Below are the code and all the weights of a small trained network. Each question names an input and a target symbol and asks about switching units off, where a switched-off unit gives its printed mean instead of its output.

import numpy as np


def w(rows, s, z=0):
    codes = np.array(rows[::2]) - 128.0
    scale = np.full(codes.shape[1], s)
    scale[-1] = z or s
    return codes * scale


def f(y):
    return np.maximum(y, 0)


def softmax(a):
    e = np.exp(a - a.max(-1, keepdims=True))
    return e / e.sum(-1, keepdims=True)


def log_softmax(a):
    a = a - a.max(-1, keepdims=True)
    return a - np.log(np.exp(a).sum(-1, keepdims=True))


def net(x, mask):
    ids = ['ΛΨΩβεζημξπτφ'.index(c) for c in x.split()]
    T = len(ids)
    res = E[ids] + P[:T]
    u = 0
    for l in range(2):
        r = res
        for j in range(3):
            rows = slice(2 * j, 2 * j + 2)
            q, k, v = (r @ M[l][rows].T for M in (Q, K, V))
            z = softmax(np.where(np.tri(T) > 0, q @ k.T / 2**0.5, -1e9)) @ v
            o = O[l][rows]
            res = res + np.where(mask[u + j], z, o[:, -1]) @ o[:, :-1]
        u += 3
        y = f(res @ A[l][:, :-1].T + A[l][:, -1])
        res = res + np.where(mask[u : u + 4], y, B[l][:, -1]) @ B[l][:, :-1]
        u += 4
    return log_softmax(res[-1] @ U[:, :-1].T + U[:, -1])


Q, K, V, O, A, B = {}, {}, {}, {}, {}, {}
E = w([
[122,167,114,180,156],'Λ',
[150,150,52,135,41],'Ψ',
[114,104,127,139,66],'Ω',
[123,147,131,152,106],'β',
[174,91,5,85,85],'ε',
[152,90,122,71,89],'ζ',
[139,101,131,90,187],'η',
[163,92,44,109,185],'μ',
[112,135,249,159,178],'ξ',
[142,161,11,171,120],'π',
[141,106,77,107,137],'τ',
[143,103,92,100,139],'φ',
],0.015)
P = w([
[108,71,168,102,129],'0',
[228,187,88,80,161],'1',
[143,189,108,61,114],'2',
[253,121,124,242,142],'3',
[112,191,76,48,97],'4',
[244,80,54,238,157],'5',
[50,157,35,21,74],'6',
[211,86,24,254,140],'7',
],0.013)
Q[0] = w([
[179,233,4,48,1],'0.h1',
[160,168,152,93,88],'0.h1',
[100,62,144,129,6],'0.h2',
[224,115,167,96,73],'0.h2',
[99,90,109,88,162],'0.h3',
[75,63,140,93,137],'0.h3',
],0.0084)
K[0] = w([
[4,175,107,56,137],'0.h1',
[115,199,127,163,143],'0.h1',
[122,111,143,107,95],'0.h2',
[165,102,120,134,100],'0.h2',
[103,88,125,153,119],'0.h3',
[158,160,131,108,134],'0.h3',
],0.013)
V[0] = w([
[136,114,138,78,151],'0.h1',
[189,82,145,154,91],'0.h1',
[133,89,121,155,128],'0.h2',
[136,117,149,129,75],'0.h2',
[1,93,139,118,86],'0.h3',
[123,131,131,119,146],'0.h3',
],0.017)
O[0] = w([
[173,94,120,105,135,147],'0.h1',
[133,120,99,102,57,105],'0.h1',
[176,131,173,120,100,127],'0.h2',
[102,89,107,100,162,145],'0.h2',
[255,202,204,141,96,1],'0.h3',
[237,128,128,113,122,106],'0.h3',
],0.0096,0.0085)
A[0] = w([
[84,124,143,40,9,149],'0.n1',
[118,175,97,254,83,100],'0.n2',
[250,177,61,224,68,84],'0.n3',
[124,73,179,176,114,253],'0.n4',
],0.0054,0.0069)
B[0] = w([
[124,255,125,85,110,248],'0.n1',
[192,64,89,102,157,197],'0.n2',
[82,100,195,83,147,203],'0.n3',
[189,161,16,120,180,254],'0.n4',
],0.0092,0.0042)
Q[1] = w([
[167,130,98,85,170],'1.h1',
[192,133,250,134,112],'1.h1',
[139,158,198,160,102],'1.h2',
[89,223,145,33,168],'1.h2',
[118,64,120,165,124],'1.h3',
[88,245,108,40,168],'1.h3',
],0.011)
K[1] = w([
[84,70,120,137,117],'1.h1',
[203,137,128,142,130],'1.h1',
[129,140,92,146,156],'1.h2',
[255,115,204,153,59],'1.h2',
[46,133,88,85,141],'1.h3',
[198,126,148,150,83],'1.h3',
],0.016)
V[1] = w([
[166,121,123,104,76],'1.h1',
[66,178,90,117,126],'1.h1',
[93,231,93,188,73],'1.h2',
[103,189,245,133,158],'1.h2',
[111,168,242,74,132],'1.h3',
[117,105,124,66,10],'1.h3',
],0.013)
O[1] = w([
[87,116,157,197,205,124],'1.h1',
[192,115,184,160,157,250],'1.h1',
[129,170,162,66,219,166],'1.h2',
[186,78,199,3,73,59],'1.h2',
[109,8,137,76,146,103],'1.h3',
[46,65,183,180,183,195],'1.h3',
],0.011,0.022)
A[1] = w([
[102,84,202,7,132,81],'1.n1',
[190,137,63,202,203,89],'1.n2',
[127,67,243,153,254,2],'1.n3',
[128,82,179,241,99,168],'1.n4',
],0.008,0.009)
B[1] = w([
[139,176,213,228,93,152],'1.n1',
[88,115,225,71,55,253],'1.n2',
[67,105,1,43,83,233],'1.n3',
[176,69,78,88,157,192],'1.n4',
],0.0077,0.033)
U = w([
[208,186,58,95,153,142],'Λ',
[121,176,107,80,160,105],'Ψ',
[122,115,162,102,97,89],'Ω',
[197,118,200,131,254,251],'β',
[98,131,159,190,177,82],'ε',
[184,69,85,163,180,91],'ζ',
[180,134,56,130,103,97],'η',
[119,167,92,139,77,74],'μ',
[176,117,113,75,91,86],'ξ',
[125,200,141,125,136,129],'π',
[169,136,113,160,164,163],'τ',
[178,129,106,169,175,171],'φ',
],0.0076,0.011)

Each question gives the input, a string of symbols that net reads in full, and the target symbol t.
The units are the heads (2 rows each of Q, K, V and O) and the neurons (one row each of A and B). Each row of codes is followed by its name. A weight is (code - 128) times the scale printed after its matrix; where a second scale follows, it is the last column's (O, A, B and U).
mask holds one flag per unit, layer by layer, with each layer's heads first. A switched-off unit (its flag False) gives its mean, the last column of its rows in O or B, instead of its output. The means were averaged over made-up inputs and are rounded, as every weight is.
A unit's drop is (log p(t) with every unit on - log p(t) with that unit switched off) / (log p(t) with every unit on - log p(t) with every unit switched off).
k most important neurons: the k neurons with the biggest drops, biggest first
k most important neurons of layer l: the k neurons of layer l with the biggest drops, biggest first
heads that matter: for each layer, one digit per head in row order, 1 if its drop is at least 0.15 and else 0, layers parted by /
input τ Ψ τ Ψ β Ω Ψ ζ, target Ψ: heads that matter : 000 / 010
input μ Λ μ, target μ: most important neuron : [1.n2]
input η Ψ ε Ψ Ω, target η: heads that matter : 001 / 011
input ζ Λ ζ, target ζ: heads that matter : 101 / 011
input ξ Ψ Ψ Λ ε, target ξ: heads that matter : 001 / 011
input β ζ Ψ Ψ Ψ Ψ ξ β, target ξ: heads that matter : 100 / 110
input Ω ε β φ Ψ μ ζ Ψ, target ζ: 3 most important neurons : [1.n4, 0.n1, 0.n4]
input β ζ η β ε Λ β Ψ, target β: heads that matter : 100 / 001
input β τ η Λ, target η: 2 most important neurons of layer 0 : [0.n1, 0.n2]
input π β ε ζ η η π, target π: heads that matter : 001 / 001
input Ψ Ψ Ω Ψ β ε β ζ, target β: heads that matter : 100 / 101
input β η Ψ Ψ, target Ψ: heads that matter : 001 / 010
input ζ ζ Ψ, target ζ: 2 most important neurons of layer 1 : [1.n2, 1.n4]
input Ψ Ψ Ψ Ψ ε Λ, target ε: heads that matter : 101 / 011
input β ε φ Ψ Ψ Λ, target Ψ: 2 most important neurons : [1.n3, 0.n1]
input Ψ Ψ ξ μ Ψ β, target Ψ: 2 most important neurons : [1.n3, 0.n1]
input β β β β ζ β η Ψ, target η: heads that matter : 100 / 111
input μ Ω ζ Ψ ε Ψ ε Ψ, target ε: heads that matter : 100 / 011
input μ ζ Λ, target μ: heads that matter : 001 / 111
input Ψ ε Ψ Ψ Ψ η, target Ψ: 2 most important neurons : [1.n3, 0.n1]
input π μ τ Ψ β, target π: most important neuron : [1.n3]
input ξ τ β, target ξ: most important neuron : [0.n4]
input β π β Ψ φ, target β: 3 most important neurons of layer 1 : [1.n3, 1.n2, 1.n1]
input τ Ψ φ π Ψ π, target Ψ: 3 most important neurons : [1.n3, 1.n2, 0.n1]
input β Ψ μ Ω Ψ Ψ μ Ψ, target μ: 2 most important neurons : [1.n2, 0.n1]
input ε π π ζ π Λ, target π: 3 most important neurons of layer 1 : [1.n2, 1.n3, 1.n4]
